Rows lie near named flat spaces through zero. A row that begins with a name and a colon came from that space; any other row is followed by the name of its block's space that it lies nearest.
z355z605: [ 139   34  -24  200  476 -278  -77  -37  -48   17 -218  221   47  350
 -108   29 -205 -318  198  -54  138 -153  154 -277  114  270  200]
z451z221: [-295  120   21  138  -71 -332 -163 -289   -2  -24   13   29  118  112
  -97  144  129  130  -27  196    2    9  -75   75  232  -86  -90]
z451z221: [ 268  -92   13  -56  -17  281  140  179   20  -57  -26  -85  -62  -56
   23 -157    5 -180  -35 -115   92   56  136 -157  -47  -51  105]
z451z221: [-330  232 -156   83 -158 -215 -174 -185  -53 -135  -97   96    4 -236
  -14  359   73  166   96   55   78   47 -162  201  -23  -56   94]
z355z605: [ 104  109   42   43  102  -47  256  -79   88  -75 -127   64  -48  120
   69  -84   18 -307  -96  -66   60  -83  -36 -118   -4  106   61]
z355z605: [  11   89  112  215   69 -194 -199  -89  132   51 -145   95   48  138
  -11 -308  -54   -9  -11 -110  132  157  223 -159  270 -126  -73]
z820z306: [ -48 -161  -13   56  444 -154    0  -77 -267  117   -7  -53  110  384
 -131   76 -147 -149  224   65 -145  -85  -10  -88  -11  282  170]
z439z572: [ 334 -254 -114 -283  134  355  131  329  -14  273  238  -18 -114  -49
   84 -132 -248   70 -111  -45 -357 -231  -76   54 -235  160    0]
z439z572: [  77   -7  -39  -39  191   62  227   25  -94  -41  -73    9  -59   87
   37   48  -59 -253   65  -61  -51  -99 -112  -37 -200  233  165]
z439z572: [ -26   10    3   22   15  -74 -116   33    6  -49   11  120   11   45
  -14   42  -17  -11   64   12    4  -32   20  -38    4   19  -47]
z355z605: [  86   61  -91  134  241 -109   50 -124  -54  -70 -123  105    4  248
  -27 -114  -64 -380  -19  -60  -57  -29   24 -249  132   52  270]
z451z221: [  50 -141  142  -65  -56  290  312   35 -123 -119  -27 -342   11    8
   19 -129  163 -199   37  -81   99  225   69  -73 -118  -50   86]
z355z605: [  94  127   19  127  222 -317   25 -132  169  -74  -67  322   30  352
   55 -156  -76 -397 -131  -43  -40 -174   97 -316  258   34  -16]
z439z572: [  40   85 -185 -224 -280   79  -41  173  216   35  121  140  -88 -512
  187  240  -87  295 -154  -73   15 -131   23  186  -64 -184 -119]
z355z605: [  43  110  -62   96  255 -287  -68  -77   66    4  -40  341   -8  282
   -4    8 -137 -221  -22   32 -122 -258  -71 -139   83  195   18]
z439z572: [ 239  -79  -47 -342 -195  408  295  282  183  239  164 -120 -176 -437
  234  -72 -115  282 -250 -118 -138 -129 -107  278 -297    4 -161]
z355z605: [ 190 -155  -21 -114   58  151  -91  237   69  150  100   29  -16  -77
  109 -232 -209   74  -22 -188  -99   46  234  -95   19 -113  -61]
z451z221: [  31   77  -15  174  223 -130  -49 -114  -36   85 -155   64  -13  192
  -77 -123  -89  -93   38  -10  -10  -19  -52  -53   58  152  137]
z451z221: [ 122   79   60  135  133 -147  -47  -44  142   -4  -89  193   -4  224
   27 -273  -69 -215  -85  -84   10  -24  117 -225  186  -10  -30]
z355z605: [ -34   74    6   79  -73  -18  145 -203    2 -140  -37  -78   23  113
    3 -139  161 -253 -161   14  -26  105  -20 -137  172 -156  121]
z820z306: [-388  197   68  428   96 -667 -406 -505  -49  -76 -151   95  256  395
 -299  164  166   35  101  290  207   75   87 -117  560 -110    2]
z451z221: [ -70   72  171  105  213 -106  236 -141    5  -60 -195  -14    4  244
  174 -363  -44 -361   34 -275  -16  200   67 -162  -28   64   23]
z355z605: [  98 -152 -104 -155  103   43  -37  143  -32   84  201   93    9   57
   20   68 -136    0  -22   41 -234 -190    4  -40  -30   50  -19]
z820z306: [ 231 -335 -113 -304  149  303   79  323 -107  149  284  -51  -16   -5
   91  -50 -222  -28    0  -83 -334 -123   87  -70 -161   35   33]
z820z306: [ -77 -230  -54 -125  187  223  162   19 -321  150   78 -322   18   41
   12  -52  -96   18  135  -65 -283  136 -108  116 -235  121  204]
z439z572: [ 110 -147  190  -99  -17  260  117  194   23  155   25 -183  -55  -57
   72 -258  -41  153   32 -114    2  112   33  108 -213   76 -186]
z451z221: [-119  154  109   89 -138 -415 -133 -256  381   70   84  176  137  100
  157 -290   12   65 -363  -41  -23   50  281 -159  577 -434 -351]
z820z306: [  47 -192 -107 -173   -7    1   34   18  -32 -106  307   29  118  159
   36   48   23 -238 -156   76 -260 -102  154 -264  235 -240   22]
z439z572: [  63  -16 -145  -50  265  -28  223  -33 -131  -72  -47   39   -5  119
   31  166  -95 -352   54  -51  -81 -149  -45 -130  -82  175  283]
z451z221: [  61  -27  -95  -11  176  103  -22  127 -159   59  -67   48  -94  -14
  -65  130 -127   21  195    3  -60 -113 -191  117 -304  319  158]
z820z306: [ 198 -189  104  -39  244  296  264  158 -173  -13  -83 -184  -50  177
   35 -279  -69 -328  146 -198  -38  132   57 -160 -243  187  173]
z439z572: [ 107 -162  -83 -243  -36  297  117  241  -66   96  133 -121  -68 -243
   79  103  -95  143   29  -58 -105  -52  -38  144 -267   54   16]
z820z306: [ 270  -46  -35 -102   32  180  108  184  104   36   52   99 -101  -14
   81 -151  -95 -126 -123  -80  -90 -132    9  -91  -77   48   -1]
z355z605: [ 186 -212  102 -234  -34  263   95  248   93  350  226 -136  -63  -98
   55 -145 -117  372 -125   48 -183 -146  -71  237 -186  118 -303]
z820z306: [  16  -44   41 -166  -93  133   -1  210   80  167   70  -11  -77 -271
  100   71 -102  353   39  -49    1  -64  -60  271 -261  101 -229]
z439z572: [  71   63 -105  -48 -129 -129 -158   -8  242   99  164  213    6  -71
   58  -36  -64  144 -281   65 -129 -171   61  -29  273 -214 -160]
z451z221: [-125   91  -65   52  -49 -164 -198  -87   39  120   20   82   10  -74
  -59  130  -30  285  -21  122  -34  -80 -108  178   65   10  -74]
z439z572: [ -10  -27 -107   57  205  -84  -40  -39 -147  -61  -69   27   52  109
  -56  112  -77 -189  144  -36   12    4   81 -144   46   47  238]
z820z306: [-115   87 -154 -228 -390  154 -132  165  142  190  137    6 -128 -658
  137  268  -65  678  -91    9  -49  -61 -194  515 -248  -95 -213]
z820z306: [  24 -118 -117 -182   89  249  -76  317 -147  252   -5  -77 -116 -383
   41  226 -267  434  284 -118  -26  -37 -111  369 -483  276   37]
z451z221: [-207   18  -25    3  -76   37   86 -122 -174  -77  -53 -215   28 -114
  -39  193  124   56  107   39   57  140 -112  148 -107   -4  133]
z439z572: [ 110  118  176  160  133  -52   -2   36  137   45 -221  143  -88  132
   54 -339  -86  -96   43 -170  120   52   23  -60  -71  169 -104]
z820z306: [ 154   94   34   -4  113  179  201  143   20   85 -220   15 -191 -138
   66  -46 -112    3   98 -147  108  -66 -194  177 -404  359   58]
z355z605: [  82  -81 -133 -125   55  336  122  187 -198   98  -50 -169 -134 -259
   -3  133 -105  127  160  -71  -47    2 -195  234 -418  231  228]
[-280  150   16  275  -54 -162 -131 -288 -236 -211 -184  -86   50  144
 -299  267  284  -22  203  278  181   93 -260   95    3  127  193]	z451z221
[ -84   57  172  107   18   34   92  -14 -100 -226 -157    6  -45  162
  -21  -74  143 -242  189  -39  102  121 -128  -35 -232  190    2]	z451z221
[-219    5   34   81  108 -318 -108 -199  -84  -49   78   95  129  313
 -109  161   67  -56   56  209 -108 -112  -83  -36  141   77  -75]	z451z221
[ -77 -153   -1  -29 -154  -38 -360   54  -14   54  260   14  112   41
 -122   20   44  281  -16  190 -128   17  101   -3  213 -221 -190]	z439z572
[-227  175    5  229 -106 -291 -292 -222   40 -167  -96  139   87   76
  -47  -56  104  -33   15    5   93  192  104 -122  300 -247    1]	z355z605
[ 142 -162  -56 -105   44    7 -122  147   -6   34  225  118   42  126
 -112  162  -34   25  -20  201 -116 -266   22  -80   64   51  -82]	z451z221
[-336  454   97  441 -142 -338  -70 -415   18 -385 -507   39   18  -30
  -68   44  286 -214  152  -85  520  364   -1  -56  153 -112  191]	z355z605
[ -39  -65  -66 -145 -108  110   -3  133  -72  -96  111    5  -16 -154
    9  258   36   63   86   50  -20  -65  -63   87 -177   22  -14]	z451z221
[  72  -29   79   -6  315  -40  157   75  -65   96 -112   47  -42  160
   -3   74 -141  -93  184  -33   34 -174 -100   50 -264  420   -2]	z820z306
[ 339 -103   53 -250   36  256   51  446  268  267   93  169 -166 -239
  273 -276 -327  195  -79 -289  -93 -138  122   75 -269   99 -299]	z439z572
[  33 -137   44  -48   35  126   47   45  -73   46   70 -134   24   71
   15 -167  -13  -33    0  -47 -107  103   59  -50   -8  -47    9]	z820z306
[-242   51   -3  293  276 -592 -316 -360 -155  -69   -1  191  229  573
 -361  342   99 -113  147  430   16 -235  -62 -154  385  167   42]	z355z605
[ 100  160  -39   63   69  -80  101  -42   97  -47 -124  174  -83   39
    7   49  -14 -164  -64   12   64 -179 -121  -27  -39  163   62]	z820z306
[   4 -133 -165 -168 -126  148   72   36 -111  -62  155 -193   66 -205
  -34  300   71   37  -32   82    8   -5   88   -2   61 -196  161]	z451z221
[ 186   18  -15  -52  350   75  115  291  -64  106 -227  157 -162  -94
   19  264 -275    4  351 -133  184 -263 -135  163 -538  605   75]	z820z306
[-225  244  -17  492  102 -643 -280 -591  -43 -314 -162  185  243  598
 -352   97  295 -434  -61  348  174    1   83 -428  736 -192  227]	z451z221
[  12  165  -75   25 -227    9   56 -113  139 -114   -7   60  -56 -114
   49  -51  129  -74 -245   25   -9    0  -80  -19  127 -191   37]	z820z306
[ -93  -45  -73   98 -126   31 -232 -106 -130   38   53 -161   65  -19
 -199   24  110  208   -3  178  -27  133  -25   57  177 -170  113]	z439z572

Each name stands for a flat space through zero: a line, a plane or more. A row that begins with a name and a colon came from that space; any other row is followed by the name of the space it lies nearest, among the names in its block.
z730-z738: [  66   89   41  -53   61  124   69  -86  208  -43  136  -98   -7  157
 -175  122 -161  -14  182   34    1   18 -206  120  -51  -33   36]
z465-z289: [ 133  133 -186   56   94  -85  -94 -270 -117   40  189   68  143 -131
  102  214  261  -20  -49 -312 -149  -76  -22   77   51  -87   27]
z696-z630: [ -76 -173  -64 -130 -123  -57  172  249  197 -256 -216  200 -237   77
  362 -146   70   -9   62   65 -118  -49  -12 -223 -160 -129 -221]
z730-z738: [  14 -112  -89   83  -66  -21 -139   36  -46  -49   30   84  -27  -62
   70  -87    5   -2  -99 -134   73   48   39 -175   86  -35    8]
z730-z738: [ -21  177  180  -61  114  129   66 -281 -191  249  152 -121   25 -155
 -526   33 -147   28  206   32  374   87   22  153  211   76  168]
z730-z738: [ -22 -381 -266  143 -178  -66 -241  -67 -202 -196  141  386  -70 -222
  119 -326   -9  -27  -98 -518  429  188  209 -651  396 -200  -89]
z696-z630: [ -19  -16  125 -108    2  132   88  281   12 -107 -128   82 -162  102
 -128 -187  -48  141    9  182  223   28 -164 -115   90   19    3]
z696-z630: [-174 -127   36 -156   14  205  229  410  307 -143 -224  -49 -425  247
   -9 -132 -186  -99  -39  246   38  -30 -148  -66 -208  -41   -4]
z730-z738: [ -28  -48   84  -57   21  -46    1   41 -147   38  -32  -89  -33  -65
  -85   21   23  -45  -23  -25   -8  -83   85   50  -18  108  -52]
z351-z166: [-139   67  280 -133   14  -12  203  -67 -327  324  -73  103 -116 -187
 -104   28   23  174  107  141   74   88   67  130  117   55   65]
z465-z289: [ -70  -83   66 -129   38  -41  211  -43   47  -42   19  -16  -16  139
   54  137  -57  -84  130  -48 -188  -59    7   83 -121  -23 -164]
z730-z738: [-146 -137  -28  -94 -130   18   37  230  -55   81 -192   62 -252 -173
  146 -240   95  161  -27  297  226   10  163 -172  -71   60   22]
z351-z166: [ 101   96  -16  143   -2 -105 -246 -156  -72   75   48 -229  153 -180
 -115   82   17 -163  -65 -111  -89  -78  136  142  -35  123   54]
z351-z166: [ -68  262  156   76  -16   59  142  -61  177  187 -169   65 -104   -2
   35   34 -138  -21   54  217 -178  173 -123  197  -40 -127  196]
z351-z166: [   2  -66 -146  229   78  -69 -332 -285 -233  201  236 -312  194 -198
 -239  141  -63 -304 -243 -367   34  -51  312   94   58  142  130]
z696-z630: [  44   85 -108   93   36  132  -96 -221 -121   87  195  195   -9 -159
 -204  -90  -14   95   10 -200  404  192  -64 -176  349 -148  207]
z730-z738: [ 169   80  152   59 -109 -129 -213  -82  -29  -22   13 -160  137 -151
 -118   17  -51   -5  149   21  -63  -35   24   93  -17  148  -50]
z696-z630: [-141 -256 -137  -39 -127  -60   68  116   82  -66  -87  121 -171   -7
  335  -98   22  -27  -28    4  -54    9  154 -210 -133  -80 -119]
z465-z289: [ 146   -1  -82    4  126  -79  -92   24  -34 -190   92  -97  136  125
   17  193  146 -149 -139 -298 -269 -215  -94   88  -59   38 -135]
z696-z630: [ -31    4  164  127 -146 -105 -103 -129 -260  146  -67  205    8 -290
  -45 -171  -77   52   32  -94  155  217  147 -145  290  -37   58]
z465-z289: [ -78  177  161  -80   92   50  213 -127  -83  155  -55   60 -102  -70
 -165   58  -31  -32  109   18   24   53  -43  145   80  -65   75]
z730-z738: [ -30  -44  -94 -155   77   76  156  105  221 -100   14 -127 -123  186
   69  120   29  -53   51   96 -124 -155  -91   92 -264    2  -75]
z465-z289: [ -42 -454 -216   49    0  -76 -193   27  -67 -239  193 -184   79   97
  -59  -23 -124 -318 -166 -440   78 -138  273 -255  -17   90 -232]
z696-z630: [ 153  380   77  187   65  -32  -71  -18   -2  -24 -160  181  110  -28
   25    8  121  -28 -163  -90 -216   68 -234  112  180 -142  145]
z465-z289: [ -42  223  222  103   61  107   98  -67  -25   90 -106  159  -62   10
 -253  -72 -213  -77  -12  -52   77  224 -158   43  277 -148  181]
z465-z289: [  51  120  172  127  -65  -31  -62  -60   37   22  -62   19  113    2
  -85  -45 -168  -16   54   44  -52  136  -49   51  102  -11   51]
z465-z289: [-151  341  392  109  141  101  246 -258  -26  313 -118  -18   -6   33
 -414   99 -388 -244   60   10  -87  251  -70  340  193 -104  243]
z351-z166: [  42 -234 -256 -156  -97   83  148  419  274 -434  -57  453 -150  334
  539 -200  223  358  -13  104   34    8 -308 -441  -32 -234 -204]
z351-z166: [  70  -43 -131  116  -79   70  -47  142  358 -205   10  156  -16  274
  284  -19 -100   45  -64    6 -183  117 -259 -130  -59 -187   20]
z351-z166: [  99  175 -131   52   62 -160  -61  -36 -131   -6  -87   85  141 -131
  254   89  396    2 -180 -109 -258 -153   36   87  -30  -25  -27]
z696-z630: [ 144  328   47  146  183   62 -136 -402  -90  203  251 -218  285  -69
 -435  227  -80 -108   29 -160   50   31  -63  310  160   49  227]
z730-z738: [ -30  160  241  -78  147  -66  146  -88 -285  183  -46  -61  106  -36
 -174  166   79  -15   -7  -13 -145  -77   26  282   56  107  -13]
z351-z166: [ -22  -45 -155  -59    9  141    7  147  171 -135  -35  -39 -160   32
  -68 -167    0  -13   -6  110  273  -43  -26 -155  -46  -21   32]
z351-z166: [-237  434  326 -178  228  117  497 -128 -320  486 -247  208 -235 -192
 -207   82  141  110   39  235   46  104  -62  348  172  -99  262]
z696-z630: [ 100   88 -130    7  117   60  -86  108  129  -44   50 -191    5  126
   29  173  123  -45 -163   15 -198 -174 -155  176 -194   61   66]
z730-z738: [  19  119  209  -24   34    8  -19 -173 -166  154   52 -163   71 -149
 -381   17 -120  -20  158   40  182   20   69  148  110  137   57]
z730-z738: [ 220   67  -48   66   37 -121 -208 -236 -103  -80  220  -68  206  -96
  -79  187   93  -83   48 -352 -129  -98  -39   68   67   24  -71]
z696-z630: [ 151  -18 -195   47  -70 -183 -179 -152  -26 -144   82   10  192 -161
  179   10  225  -20   48 -179  -54 -121  136  -96  -30    3 -148]
z351-z166: [ -51  189  164  -63   19   37  227 -144   25  112  -64  125  -22  -20
  -73    7  -64   67  209  134   28  122  -71  102   76 -100   49]
z351-z166: [ 275   38 -317  121  -83 -123 -292  120  243 -369  -14   27  172   30
  355  -44  293   13 -115  -86 -196 -171 -103 -146 -137  -44 -120]
z465-z289: [  34  151  188 -103   23   58  212  186  116  -92 -160  171  -55  203
   72   -7   14  171   83  210 -141   38 -300   72    3  -76  -30]
z696-z630: [ -47 -126 -130   50  -48  -84  -51    4  -71   92   39   77   18  -27
  311   77  128   65 -145  -56 -178    3   95  -32  -74  -20   -3]
z351-z166: [  28   -4   44   16  -85    2   96  235  337 -198 -155  133  -52  296
  322    1  -79   45    3  151 -346   52 -249  -10 -161 -126  -79]
z465-z289: [  38 -498 -184   49 -180 -149 -279   82  -10 -331  145  -86  101   22
   84 -162 -108 -142  -18 -301  133  -82  268 -396  -14  101 -311]
z696-z630: [  54   33  212  -18  -47 -102  -67 -135 -148  100   40 -140   69 -151
 -181   76  -84  -19  165  -13  -35  -16   77  138   12  142  -45]
z465-z289: [ 130  -12  -39   84 -115 -145 -170  -96   25  -29   78  -41  269  -26
  171   40   62  115   74   50 -128  -10   66   15  -61   74  -80]
z730-z738: [-179  -24  -92  -65   92  220  247   42  159   49    1   91 -155  187
  -34  -59 -110   19  -16  128  195  110  -67  -61   13 -144  118]
z465-z289: [ 124  463  248   73   96   32  143  -93  133   15 -146  212  -94   46
  -32  176  -40  -85   51 -103 -392  120 -436  269  107 -249  149]
[ -32 -182 -233   -9   65  -15  -76   27  -49  -88   90  -84  -46   -9
   44   35  105 -169 -173 -246   18 -150  133 -102  -67   16  -68]	z730-z738
[  66 -227   46    1 -176 -115  -58  170  229 -297  -44   -8   35  196
  218  -42 -154  -41  107   -3 -232  -22  -43 -130 -157   13 -258]	z465-z289
[ -16   93 -102  -24  -44 -111  -51 -226 -225  170  -22   13   41 -422
    0  -98  258   65   92   48  248  -47  306  -38   53   51   30]	z351-z166
[ -93  213  275  -40  205   69  219 -184 -255  262   15  -31  109   33
 -374  130  -98  -28   21   -5   45   68  -20  276  199   36  115]	z730-z738
[ 151  286  171  206   58   30 -145 -368   18  160  200 -102  214  -23
 -330  202 -256 -105  102 -173  -93  171 -162  257  177  -36  205]	z351-z166
[ -87  124  231   91   -8 -155   -2 -228 -518  278 -117  148  208 -348
 -199 -156   64   45  -27  -59  229  137  316   -7  382   66   49]	z730-z738
[-215  -67   43 -138  -58   96  108  -34 -409  312  -56  229 -274 -424
 -172 -311  103  279   76  167  677  163  247 -254  300   14  157]	z730-z738
[   4 -299 -194  -22  -88   20  -60  299  192 -268    8  122 -226  180
  334  -35   14  -11 -140 -141 -142  -43 -131 -260 -133 -103 -122]	z730-z738
[ 161  517  104  148  103   73 -174 -439 -201  360  127  -63   87 -418
 -452   91   46   35   96  -44  236  125  -76  269  281   -3  394]	z351-z166
[ 235  278   34  123   38   -7 -271 -188 -101   75  125 -106  138 -211
 -248   83   73   27   15 -103   54  -11 -116  145  136   66  167]	z351-z166
[  81  -63 -125   63   17  -41 -168   64   62 -124   43 -129   -5   26
   50   78   39 -165 -145 -184 -161 -130  -11    4 -110   33  -39]	z465-z289
[  60  218  164  -66   58   29  114 -182  -10  100   54  -20   86  -14
 -183  105  -33   87  225  100   12   36 -113  195   50    6   43]	z730-z738
[ -10 -168  -97   -6 -116  -42  -98   28   15  -39   32  -24  -18  -80
   96  -96    8   48   41   38  115   -9  137 -151  -55   49  -62]	z465-z289
[ 180  140   91   41  -66 -125 -118 -120  -73   -6   42   58  168 -112
   50   66  101  132  123  -28 -123    7  -79   68   62   22  -36]	z351-z166
[ 105  119  105   70 -131   61 -203 -199  204   37   76 -339   92 -167
 -423 -134 -317  -45  340  260  353   79   91   59  -25  162  104]	z730-z738
[  47   10  -73 -152   50  105   33  178   -7 -144  -33   28 -134  -16
  -98 -135  161  123   24   92  281 -112  -98 -125   30   28  -24]	z351-z166
[ 117   78 -357   77  114  -36  -72  100  176 -166   16    3  197  205
  389  143  355    1 -292  -48 -333 -197 -101   56 -198  -65  -22]	z696-z630
[-165 -316 -160   50   48   -9 -167   44 -349   55   52 -108 -105 -198
 -190 -146    6 -238 -311 -328  333  -75  379 -238  142  113    2]	z730-z738
[ -39  144  341  144  -63 -124  -40 -290 -265  307  -31   13  116 -238
 -208   44 -211  -66   95  -73  -65  207  137  170  215   35  103]	z696-z630
[-220 -349 -198  -85  -17   50   -2  -91 -236   98  139  -35 -148 -221
 -155 -186  -28  -64   -7 -136  541    5  407 -304  106   54  -23]	z465-z289
